Below are the code and all the weights of a small trained network. Each question names an input and a target symbol and asks about switching units off, where a switched-off unit gives its printed mean instead of its output.

import numpy as np


def w(rows, s, z=0):
    codes = np.array(rows[::2]) - 128.0
    scale = np.full(codes.shape[1], s)
    scale[-1] = z or s
    return codes * scale


def f(y):
    return np.maximum(y, 0)


def softmax(a):
    e = np.exp(a - a.max(-1, keepdims=True))
    return e / e.sum(-1, keepdims=True)


def log_softmax(a):
    a = a - a.max(-1, keepdims=True)
    return a - np.log(np.exp(a).sum(-1, keepdims=True))


def net(x, mask):
    ids = ['ΓΔΞΦΨΩαεηθπστ'.index(c) for c in x.split()]
    T = len(ids)
    res = E[ids] + P[:T]
    r = res
    for j in range(3):
        rows = slice(2 * j, 2 * j + 2)
        q, k, v = (r @ M[0][rows].T for M in (Q, K, V))
        z = softmax(np.where(np.tri(T) > 0, q @ k.T / 2**0.5, -1e9)) @ v
        o = O[0][rows]
        res = res + np.where(mask[j], z, o[:, -1]) @ o[:, :-1]
    y = f(res @ A[0][:, :-1].T + A[0][:, -1])
    res = res + np.where(mask[3:15], y, B[0][:, -1]) @ B[0][:, :-1]
    return log_softmax(res[-1] @ U[:, :-1].T + U[:, -1])


Q, K, V, O, A, B = {}, {}, {}, {}, {}, {}
E = w([
[173,167,112,207,197,71,110,152,161,74],'Γ',
[108,160,123,139,246,75,74,198,117,82],'Δ',
[125,108,81,156,229,112,121,207,24,129],'Ξ',
[156,107,104,254,185,91,119,136,29,105],'Φ',
[174,198,98,175,208,75,141,180,95,157],'Ψ',
[170,192,107,110,158,181,54,145,83,69],'Ω',
[138,214,187,145,109,96,77,86,46,135],'α',
[107,149,57,90,135,146,131,81,70,34],'ε',
[133,175,110,48,86,149,117,156,21,169],'η',
[89,133,99,89,142,102,235,79,78,150],'θ',
[51,124,73,147,148,177,80,98,194,181],'π',
[113,140,179,146,171,204,184,80,196,162],'σ',
[200,142,41,141,97,201,180,102,186,197],'τ',
],0.0094)
P = w([
[94,155,128,146,72,103,163,199,117,80],'0',
[80,227,100,174,118,173,173,147,92,125],'1',
[143,128,122,134,165,106,120,155,120,124],'2',
[108,233,89,156,170,192,150,102,85,160],'3',
[164,106,132,103,170,120,110,115,132,143],'4',
[136,217,87,138,211,197,129,68,78,186],'5',
[190,86,138,78,182,129,96,78,136,164],'6',
[161,182,77,137,254,170,107,66,65,204],'7',
],0.0093)
Q[0] = w([
[121,51,186,80,45,65,136,153,145,80],'head 1',
[66,146,146,146,99,199,152,99,160,137],'head 1',
[73,208,107,143,131,218,198,77,121,139],'head 2',
[176,177,91,172,250,148,122,91,75,174],'head 2',
[200,160,76,130,232,120,89,121,85,148],'head 3',
[156,12,176,109,126,56,94,150,173,65],'head 3',
],0.012)
K[0] = w([
[121,146,127,158,112,83,160,246,104,71],'head 1',
[71,105,150,176,77,155,137,158,235,146],'head 1',
[115,97,139,83,104,181,202,70,182,125],'head 2',
[160,123,125,75,168,163,114,45,118,152],'head 2',
[161,127,136,100,174,118,89,54,104,191],'head 3',
[111,141,141,173,186,99,100,164,118,37],'head 3',
],0.013)
V[0] = w([
[136,146,105,134,137,85,136,181,60,99],'head 1',
[164,156,169,95,94,110,162,112,98,84],'head 1',
[127,147,122,112,94,156,11,162,118,78],'head 2',
[185,137,204,165,149,153,125,151,141,165],'head 2',
[221,132,73,182,134,148,140,141,153,124],'head 3',
[157,127,96,57,75,153,167,160,127,182],'head 3',
],0.012)
O[0] = w([
[178,74,159,115,206,128,125,112,144,177,180],'head 1',
[126,147,155,120,187,185,132,44,154,94,37],'head 1',
[191,122,75,136,113,200,50,142,161,152,33],'head 2',
[99,135,227,189,136,193,150,181,149,121,141],'head 2',
[254,120,84,126,116,137,216,135,150,88,254],'head 3',
[115,162,122,56,68,185,201,131,113,224,134],'head 3',
],0.0097,0.0034)
A[0] = w([
[88,162,136,106,107,123,89,133,43,111,141],'neuron 1',
[91,205,119,110,139,149,131,118,75,191,123],'neuron 2',
[157,124,156,68,139,119,88,175,243,81,138],'neuron 3',
[161,113,197,152,162,162,106,179,125,176,254],'neuron 4',
[151,136,83,113,122,41,79,131,90,145,213],'neuron 5',
[106,171,102,132,62,113,175,178,94,127,109],'neuron 6',
[52,151,196,150,115,89,154,172,110,84,155],'neuron 7',
[62,171,164,147,199,122,70,97,130,121,147],'neuron 8',
[165,90,155,109,94,148,110,99,86,76,250],'neuron 9',
[114,1,150,93,146,99,82,185,107,129,24],'neuron 10',
[153,49,156,168,102,67,106,116,188,50,18],'neuron 11',
[127,107,162,155,158,41,145,168,132,139,170],'neuron 12',
],0.0082,0.0021)
B[0] = w([
[32,132,101,180,113,86,129,165,198,129,185],'neuron 1',
[104,81,126,87,74,143,159,88,169,142,254],'neuron 2',
[137,173,135,84,96,140,156,168,254,88,166],'neuron 3',
[144,143,181,166,124,160,102,174,131,195,227],'neuron 4',
[155,104,73,101,119,64,88,125,134,141,228],'neuron 5',
[153,168,147,143,77,128,124,150,77,70,249],'neuron 6',
[59,119,82,152,167,176,113,164,138,87,204],'neuron 7',
[123,135,193,83,128,123,85,53,85,95,200],'neuron 8',
[112,154,80,219,152,164,117,140,106,127,154],'neuron 9',
[121,63,143,49,81,185,104,155,58,64,164],'neuron 10',
[130,79,105,159,45,153,154,39,179,116,166],'neuron 11',
[98,90,193,135,115,91,148,146,146,134,225],'neuron 12',
],0.0089,0.0063)
U = w([
[140,113,124,146,99,124,153,81,249,117,5],'Γ',
[146,113,185,27,90,113,83,151,171,52,11],'Δ',
[139,57,140,71,161,159,115,209,43,117,94],'Ξ',
[157,42,134,211,110,135,133,76,82,123,74],'Φ',
[161,157,161,164,213,46,180,201,168,198,161],'Ψ',
[169,184,61,174,194,237,93,184,158,141,87],'Ω',
[151,207,207,156,148,151,68,58,55,142,189],'α',
[171,141,26,89,210,133,104,34,95,49,181],'ε',
[109,90,126,90,109,213,123,83,167,255,183],'η',
[88,92,162,39,159,50,186,34,134,123,149],'θ',
[106,152,85,153,36,31,64,194,138,156,172],'π',
[44,152,161,171,133,178,142,193,121,67,152],'σ',
[192,168,147,84,64,154,191,130,72,73,131],'τ',
],0.0058,0.0019)

Each question gives the input, a string of symbols that net reads in full, and the target symbol t.
The units are the heads (2 rows each of Q, K, V and O) and the neurons (one row each of A and B). Each row of codes is followed by its name. A weight is (code - 128) times the scale printed after its matrix; where a second scale follows, it is the last column's (O, A, B and U).
mask holds one flag per unit, heads first, then neurons. A switched-off unit (its flag False) gives its mean, the last column of its rows in O or B, instead of its output. The means were averaged over made-up inputs and are rounded, as every weight is.
A unit's drop is (log p(t) with every unit on - log p(t) with that unit switched off) / (log p(t) with every unit on - log p(t) with every unit switched off).
The circuit of an input: a set's keep is (log p(t) with only the set's units on - log p(t) with every unit switched off) / (log p(t) with every unit on - log p(t) with every unit switched off). Starting from the 12 units with the biggest drops (on a tie, the unit counted first), units are removed one at a time, each time the one whose removal leaves the highest keep (on an exact tie, the one counted first), for as long as the keep stays at least 0.8.
units of the circuit, in order: the units of the circuit, biggest drop first
most important unit: the unit with the biggest drop
k most important neurons: the k neurons with the biggest drops, biggest first
which heads matter: for each layer, one digit per head in row order, 1 if its drop is at least 0.15 and else 0, layers parted by /
input ε π ε τ Ψ Ω Ψ Ψ, target Ω: which heads matter -> 011
input ε σ σ Δ, target σ: units of the circuit, in order -> [head 2; neuron 7; head 1]
input τ Ψ ε Φ, target ε: units of the circuit, in order -> [head 2; neuron 4]
input Δ Ψ σ Φ Ξ, target Ξ: units of the circuit, in order -> [neuron 10; head 1]
input Ψ η Δ Γ Φ, target Φ: units of the circuit, in order -> [head 3; neuron 11; neuron 9]
input σ Ω η Ψ σ Ξ π, target π: units of the circuit, in order -> [head 1]
input Ξ Δ τ ε, target τ: units of the circuit, in order -> [head 3; neuron 6]
input Ψ τ Ψ Ω α ε τ σ, target τ: units of the circuit, in order -> [head 3; head 1; neuron 6]
input σ π Ω ε Δ, target Δ: which heads matter -> 001
input θ η α, target α: units of the circuit, in order -> [head 1; neuron 8; head 3]
input σ η θ, target θ: which heads matter -> 111
input τ π Ξ Ψ Ξ Ω Ψ, target Ω: which heads matter -> 010
input Γ θ Ω σ σ Δ π η, target π: which heads matter -> 100
input Γ α η α, target η: 2 most important neurons -> [neuron 2; neuron 6]
input Ψ σ η ε, target σ: most important neuron -> [neuron 1]
input η σ θ Ψ, target σ: 2 most important neurons -> [neuron 7; neuron 1]
input Ψ Ψ Δ θ π Γ, target π: 2 most important neurons -> [neuron 5; neuron 1]
input Ξ σ α σ σ Ω, target σ: units of the circuit, in order -> [head 2; head 1; neuron 7]
input Φ π π τ Γ Ψ θ α, target θ: which heads matter -> 010
input σ Ψ τ Ξ, target τ: which heads matter -> 001
input Ψ Γ θ Δ π Ω Δ η, target η: which heads matter -> 001
input Ω τ Ξ Δ, target τ: which heads matter -> 001
input τ θ Ω Ψ σ, target σ: 2 most important neurons -> [neuron 7; neuron 5]
input Δ Ψ ε Δ ε Ξ, target ε: most important unit -> head 2
input Γ Ω Δ Ξ, target Ω: which heads matter -> 010
input Ξ Ψ Δ Ψ π Φ, target π: which heads matter -> 100
input Ω Ψ η η ε, target ε: 2 most important neurons -> [neuron 4; neuron 12]
input Ξ Ξ α Ψ τ α Γ, target Γ: most important unit -> neuron 11
input Γ Ω η Δ Ψ, target Ψ: which heads matter -> 100
input τ Ξ Ψ Δ Δ, target Δ: 2 most important neurons -> [neuron 10; neuron 3]
